Here is a tiny trained network, its code and every weight. The questions are about switching its units off for an input and a class, where a switched-off unit gives its printed mean instead of its output.

import numpy as np


def w(rows, s, z=0):
    codes = np.array(rows[::2]) - 128.0
    scale = np.full(codes.shape[1], s)
    scale[-1] = z or s
    return codes * scale


def f(y):
    return np.maximum(y, 0)


def log_softmax(a):
    a = a - a.max(-1, keepdims=True)
    return a - np.log(np.exp(a).sum(-1, keepdims=True))


def net(x, mask):
    res = np.array(x, float).reshape(1, 4) / 4 @ E
    y = f(res @ A[0][:, :-1].T + A[0][:, -1])
    res = res + np.where(mask, y, B[0][:, -1]) @ B[0][:, :-1]
    return log_softmax(res[-1] @ U[:, :-1].T + U[:, -1])


A, B = {}, {}
E = w([
[111,185,221,196,99,160],'x0',
[105,54,172,77,59,136],'x1',
[177,71,154,183,120,15],'x2',
[185,81,124,184,185,247],'x3',
],0.013)
A[0] = w([
[147,62,88,121,175,151,146],'N0',
[156,127,107,160,138,155,80],'N1',
[119,85,170,76,100,112,98],'N2',
[175,206,131,160,176,115,62],'N3',
[98,155,100,171,185,106,49],'N4',
[144,177,248,242,59,165,79],'N5',
[140,82,140,107,60,166,92],'N6',
[144,97,151,215,126,72,6],'N7',
[108,98,126,125,84,118,83],'N8',
[110,134,98,69,129,77,109],'N9',
[171,156,246,160,138,103,93],'N10',
[94,185,160,138,100,172,88],'N11',
[149,81,139,136,137,93,93],'N12',
[139,205,70,171,165,101,60],'N13',
[135,99,106,139,133,104,94],'N14',
[150,102,49,80,130,96,88],'N15',
[138,51,65,83,191,98,86],'N16',
[142,50,117,136,189,66,66],'N17',
[79,127,42,28,167,181,150],'N18',
[148,54,150,203,137,92,22],'N19',
[119,185,113,56,127,62,116],'N20',
[140,128,23,96,92,158,97],'N21',
[131,139,54,156,150,114,90],'N22',
[121,154,83,162,176,103,55],'N23',
[138,86,174,82,94,149,76],'N24',
[152,90,151,102,65,147,57],'N25',
[131,100,153,178,160,149,135],'N26',
[145,188,104,170,131,138,70],'N27',
[171,116,154,166,199,165,128],'N28',
[80,173,134,106,95,70,153],'N29',
[178,26,98,133,140,196,117],'N30',
[196,103,127,158,108,51,99],'N31',
[118,128,142,145,185,177,113],'N32',
],0.014,0.0023)
B[0] = w([
[85,89,115,190,153,47,193],'N0',
[129,162,141,136,174,121,167],'N1',
[165,94,138,123,178,127,173],'N2',
[179,91,180,95,124,117,188],'N3',
[165,120,168,93,154,125,168],'N4',
[145,79,73,156,98,49,249],'N5',
[174,83,177,79,192,175,171],'N6',
[102,188,112,98,114,184,191],'N7',
[158,116,156,102,160,126,154],'N8',
[100,115,127,145,174,84,179],'N9',
[131,125,94,145,66,79,196],'N10',
[126,161,59,144,2,145,186],'N11',
[148,191,145,116,124,169,168],'N12',
[158,82,210,84,139,127,191],'N13',
[122,138,134,108,91,159,155],'N14',
[128,90,100,144,93,28,190],'N15',
[176,136,78,181,52,6,208],'N16',
[120,213,109,89,63,176,196],'N17',
[113,202,116,102,39,195,221],'N18',
[121,170,116,100,125,205,192],'N19',
[74,138,139,155,233,117,194],'N20',
[152,138,103,131,72,126,182],'N21',
[204,104,137,114,128,117,170],'N22',
[173,82,173,103,171,158,170],'N23',
[192,82,164,75,160,156,169],'N24',
[170,85,167,101,138,129,165],'N25',
[78,159,105,191,152,124,177],'N26',
[148,124,157,90,134,114,171],'N27',
[110,163,129,154,163,131,204],'N28',
[64,142,155,206,184,139,194],'N29',
[85,129,129,166,222,121,222],'N30',
[120,205,87,123,109,221,199],'N31',
[97,134,133,138,124,157,182],'N32',
],0.0089,0.02)
U = w([
[113,108,95,180,63,86,253],'0',
[8,131,146,208,225,133,55],'1',
[85,187,117,104,64,192,73],'2',
[197,80,203,87,170,137,88],'3',
],0.015,0.0033)

Each question gives the input, the list of numbers given to net, and the class t.
The units are the neurons (one row each of A and B). Each row of codes is followed by its name. A weight is (code - 128) times the scale printed after its matrix; where a second scale follows, it is the last column's (A, B and U).
mask holds one flag per neuron, in row order. A switched-off neuron (its flag False) gives its mean, the last column of its row in B, instead of its output. The means were averaged over made-up inputs and are rounded, as every weight is.
A unit's drop is (log p(t) with every unit on - log p(t) with that unit switched off) / (log p(t) with every unit on - log p(t) with every unit switched off).
The circuit of an input: a set's keep is (log p(t) with only the set's units on - log p(t) with every unit switched off) / (log p(t) with every unit on - log p(t) with every unit switched off). Starting from the 12 units with the biggest drops (on a tie, the unit counted first), units are removed one at a time, each time the one whose removal leaves the highest keep (on an exact tie, the one counted first), for as long as the keep stays at least 0.8.
circuit, biggest first: the units of the circuit, biggest drop first
k most important neurons: the k neurons with the biggest drops, biggest first
drop when u is switched off: that unit's drop, to one decimal
input [1,3,-6,6], class 1: circuit, biggest first	N30
input [-2,-5,5,-1], class 2: 3 most important neurons	N31, N17, N7
input [0,-6,6,0], class 2: circuit, biggest first	N31, N7
input [-3,0,-3,4], class 1: 3 most important neurons	N30, N5, N11
input [-8,-4,-7,-1], class 0: 2 most important neurons	N16, N15
input [7,3,-5,7], class 0: 4 most important neurons	N5, N11, N20, N29
input [7,-7,-6,-1], class 0: 2 most important neurons	N11, N5
input [-6,7,7,-7], class 1: 4 most important neurons	N20, N29, N9, N18
input [-6,1,-5,3], class 0: 2 most important neurons	N16, N0
input [-1,1,7,-8], class 1: 2 most important neurons	N20, N29
input [1,2,-8,-8], class 1: 2 most important neurons	N20, N29
input [-1,-3,2,1], class 3: 2 most important neurons	N18, N11
input [6,7,-5,1], class 3: 2 most important neurons	N6, N24
input [-6,-8,2,2], class 3: circuit, biggest first	N13
input [4,8,3,6], class 3: drop when N25 is switched off	0.1
input [-7,4,-5,2], class 0: drop when N16 is switched off	0.1
input [0,-5,6,-5], class 2: drop when N9 is switched off	0.0
